Below is a small trained network, with its code and all its weights. Each question gives an input and a class and asks what happens when units are switched off, that is, made to give their printed mean instead of their output.

import numpy as np


def w(rows, s, z=0):
    codes = np.array(rows[::2]) - 128.0
    scale = np.full(codes.shape[1], s)
    scale[-1] = z or s
    return codes * scale


def f(y):
    return np.maximum(y, 0)


def log_softmax(a):
    a = a - a.max(-1, keepdims=True)
    return a - np.log(np.exp(a).sum(-1, keepdims=True))


def net(x, mask):
    res = np.array(x, float).reshape(1, 6) / 4 @ E
    y = f(res @ A[0][:, :-1].T + A[0][:, -1])
    res = res + np.where(mask, y, B[0][:, -1]) @ B[0][:, :-1]
    return log_softmax(res[-1] @ U[:, :-1].T + U[:, -1])


A, B = {}, {}
E = w([
[116,142,143,170,20,125,71,151,43],'x0',
[32,148,86,147,155,119,118,168,2],'x1',
[136,71,118,137,193,73,60,131,108],'x2',
[195,157,162,92,100,82,75,229,184],'x3',
[85,69,144,174,145,25,208,22,108],'x4',
[125,78,113,93,42,62,69,148,172],'x5',
],0.007)
A[0] = w([
[120,166,149,111,198,142,87,221,73,222],'n0',
[116,182,127,174,209,177,237,100,59,145],'n1',
[107,68,124,124,14,201,115,56,158,181],'n2',
[168,142,129,134,15,51,156,143,160,136],'n3',
[118,171,114,88,116,29,154,179,96,125],'n4',
[135,139,143,149,194,14,179,89,141,191],'n5',
[162,171,118,50,172,252,108,210,254,233],'n6',
[96,131,116,186,202,190,213,79,86,145],'n7',
[51,64,89,99,198,56,150,89,136,50],'n8',
[149,143,153,154,55,85,143,151,160,165],'n9',
[195,149,156,161,176,150,160,152,185,252],'n10',
],0.0097,0.0027)
B[0] = w([
[159,149,79,140,70,203,101,139,50,196],'n0',
[156,188,203,143,92,130,53,144,120,218],'n1',
[160,163,132,126,97,163,55,159,49,179],'n2',
[128,130,225,133,108,100,93,96,147,190],'n3',
[104,98,146,140,64,122,115,108,64,163],'n4',
[121,9,97,95,108,167,145,85,93,195],'n5',
[198,135,131,69,197,199,104,68,208,251],'n6',
[149,143,214,104,81,107,89,132,180,215],'n7',
[131,60,83,89,164,114,179,92,143,189],'n8',
[130,152,185,104,108,126,118,123,142,176],'n9',
[109,114,129,62,144,127,138,77,133,188],'n10',
],0.014,0.013)
U = w([
[121,122,87,123,188,111,118,127,160,2],'0',
[114,124,128,176,156,116,170,166,148,29],'1',
[87,3,113,118,147,74,182,90,125,163],'2',
[188,119,176,56,147,160,96,87,183,193],'3',
[135,103,2,156,132,182,109,172,37,247],'4',
[124,155,184,194,65,92,68,171,75,174],'5',
],0.0078,0.0023)

Each question gives the input, the list of numbers given to net, and the class t.
The units are the neurons (one row each of A and B). Each row of codes is followed by its name. A weight is (code - 128) times the scale printed after its matrix; where a second scale follows, it is the last column's (A, B and U).
mask holds one flag per neuron, in row order. A switched-off neuron (its flag False) gives its mean, the last column of its row in B, instead of its output. The means were averaged over made-up inputs and are rounded, as every weight is.
A unit's drop is (log p(t) with every unit on - log p(t) with that unit switched off) / (log p(t) with every unit on - log p(t) with every unit switched off).
The circuit of an input: a set's keep is (log p(t) with only the set's units on - log p(t) with every unit switched off) / (log p(t) with every unit on - log p(t) with every unit switched off). Starting from all 11 units, units are removed one at a time, each time the one whose removal leaves the highest keep (on an exact tie, the one counted first), for as long as the keep stays at least 0.8.
circuit, biggest first: the units of the circuit, biggest drop first
k most important neurons: the k neurons with the biggest drops, biggest first
drop when u is switched off: that unit's drop, to one decimal
input [8,8,0,-6,-4,8], class 4: circuit, biggest first	(n7)
input [7,8,6,3,-2,-6], class 4: 4 most important neurons	(n0 n3 n7 n9)
input [-3,6,-7,-2,8,3], class 2: 3 most important neurons	(n8 n6 n5)
input [0,6,-6,2,-2,0], class 5: circuit, biggest first	(n8 n6)
input [2,7,-4,2,-5,4], class 4: circuit, biggest first	(n7 n0)
input [-1,-2,5,-4,-1,6], class 2: circuit, biggest first	(n6 n1)
input [8,-5,0,-8,-4,0], class 4: 3 most important neurons	(n1 n7 n3)
input [-6,7,-4,-1,1,-5], class 5: 2 most important neurons	(n6 n1)
input [4,-6,-8,2,6,3], class 5: 2 most important neurons	(n6 n2)
input [5,5,-1,-1,-4,-2], class 4: drop when n9 is switched off	0.1
input [8,1,0,1,8,-4], class 5: drop when n6 is switched off	0.9
input [5,-5,-1,1,2,7], class 5: drop when n6 is switched off	0.3
input [6,-4,4,-7,0,-4], class 5: drop when n6 is switched off	0.4
input [8,1,8,4,-8,-8], class 4: circuit, biggest first	(n0)
